Below are the code and all the weights of a small trained network. Each question names an input and a class and asks about switching units off, where a switched-off unit gives its printed mean instead of its output.

import numpy as np


def w(rows, s, z=0):
    codes = np.array(rows[::2]) - 128.0
    scale = np.full(codes.shape[1], s)
    scale[-1] = z or s
    return codes * scale


def norm(h):
    return h / np.sqrt((h * h).mean(-1, keepdims=True) + 1e-5)


def f(y):
    return np.maximum(y, 0)


def log_softmax(a):
    a = a - a.max(-1, keepdims=True)
    return a - np.log(np.exp(a).sum(-1, keepdims=True))


def net(x, mask):
    res = np.array(x, float).reshape(1, 2) / 4 @ E
    u = 0
    for l in range(4):
        y = f(norm(res) @ A[l][:, :-1].T + A[l][:, -1])
        res = res + np.where(mask[u : u + 5], y, B[l][:, -1]) @ B[l][:, :-1]
        u += 5
    return log_softmax(norm(res)[-1] @ U[:, :-1].T + U[:, -1])


A, B = {}, {}
E = w([
[126,180,46,144,7,189],'x0',
[65,2,202,63,8,205],'x1',
],0.0079)
A[0] = w([
[104,103,154,196,219,144,4],'L0N1',
[136,233,83,68,189,133,106],'L0N2',
[161,60,119,63,153,144,122],'L0N3',
[130,143,120,65,129,2,97],'L0N4',
[149,184,127,55,51,84,218],'L0N5',
],0.0083,0.0016)
B[0] = w([
[157,15,43,64,195,83,197],'L0N1',
[171,82,156,232,25,185,254],'L0N2',
[167,177,232,77,111,99,182],'L0N3',
[60,79,125,15,129,132,190],'L0N4',
[104,53,104,140,43,2,209],'L0N5',
],0.0083,0.0052)
A[1] = w([
[166,212,169,152,90,172,5],'L1N1',
[34,91,187,49,25,195,84],'L1N2',
[61,92,116,99,73,50,114],'L1N3',
[102,115,78,60,45,255,147],'L1N4',
[71,71,87,14,235,203,129],'L1N5',
],0.0075,0.0024)
B[1] = w([
[186,164,235,63,98,2,142],'L1N1',
[166,181,85,170,97,120,254],'L1N2',
[130,166,59,37,178,147,205],'L1N3',
[77,173,40,118,170,96,218],'L1N4',
[169,21,92,159,88,108,187],'L1N5',
],0.0091,0.0078)
A[2] = w([
[234,139,136,21,78,129,255],'L2N1',
[151,148,99,174,98,160,104],'L2N2',
[173,43,79,165,109,238,80],'L2N3',
[233,105,203,52,145,206,16],'L2N4',
[128,84,255,97,35,119,142],'L2N5',
],0.0072,0.0015)
B[2] = w([
[130,174,170,145,128,102,253],'L2N1',
[100,116,222,35,254,60,206],'L2N2',
[130,227,119,155,214,108,179],'L2N3',
[19,151,252,245,75,171,169],'L2N4',
[51,156,217,177,60,193,185],'L2N5',
],0.0072,0.0052)
A[3] = w([
[30,13,161,141,21,163,249],'L3N1',
[97,173,21,4,56,228,174],'L3N2',
[146,128,206,85,79,72,71],'L3N3',
[159,143,90,1,65,157,168],'L3N4',
[235,150,70,174,65,127,233],'L3N5',
],0.009,0.002)
B[3] = w([
[193,213,50,153,105,145,185],'L3N1',
[73,145,181,16,209,96,254],'L3N2',
[52,160,107,178,74,151,164],'L3N3',
[88,80,62,2,230,36,202],'L3N4',
[32,163,181,129,50,226,231],'L3N5',
],0.0088,0.0094)
U = w([
[143,121,149,76,177,126,27],'0',
[155,107,134,107,139,152,15],'1',
[123,178,95,208,238,141,99],'2',
[96,192,168,187,66,151,228],'3',
[127,102,143,117,159,164,3],'4',
[185,5,111,123,209,87,220],'5',
[37,174,102,37,146,98,156],'6',
],0.017,0.005)

Each question gives the input, the list of numbers given to net, and the class t.
The units are the neurons (one row each of A and B). Each row of codes is followed by its name. A weight is (code - 128) times the scale printed after its matrix; where a second scale follows, it is the last column's (A, B and U).
mask holds one flag per neuron, layer by layer. A switched-off neuron (its flag False) gives its mean, the last column of its row in B, instead of its output. The means were averaged over made-up inputs and are rounded, as every weight is.
A unit's drop is (log p(t) with every unit on - log p(t) with that unit switched off) / (log p(t) with every unit on - log p(t) with every unit switched off).
unit that matters most: the unit with the biggest drop
k most important neurons: the k neurons with the biggest drops, biggest first
k most important neurons of layer l: the k neurons of layer l with the biggest drops, biggest first
drop of u: that unit's drop, to one decimal
input [-1,-3], class 2: 3 most important neurons -> [L0N2, L2N3, L0N5]
input [-7,1], class 5: 2 most important neurons -> [L0N1, L1N5]
input [-3,5], class 3: unit that matters most -> L0N3
input [-2,-6], class 2: 3 most important neurons -> [L0N2, L3N2, L3N4]
input [-6,-8], class 5: 2 most important neurons of layer 0 -> [L0N1, L0N4]
input [-2,5], class 3: 3 most important neurons -> [L0N3, L0N4, L2N1]
input [0,-1], class 2: 2 most important neurons -> [L0N2, L2N3]
input [-5,2], class 3: 2 most important neurons -> [L0N3, L1N4]
input [-4,-1], class 5: drop of L3N2 -> 0.0
input [-8,0], class 5: drop of L0N1 -> 0.1
input [-3,-3], class 5: drop of L0N1 -> 0.1
input [1,-5], class 3: drop of L3N2 -> 0.1
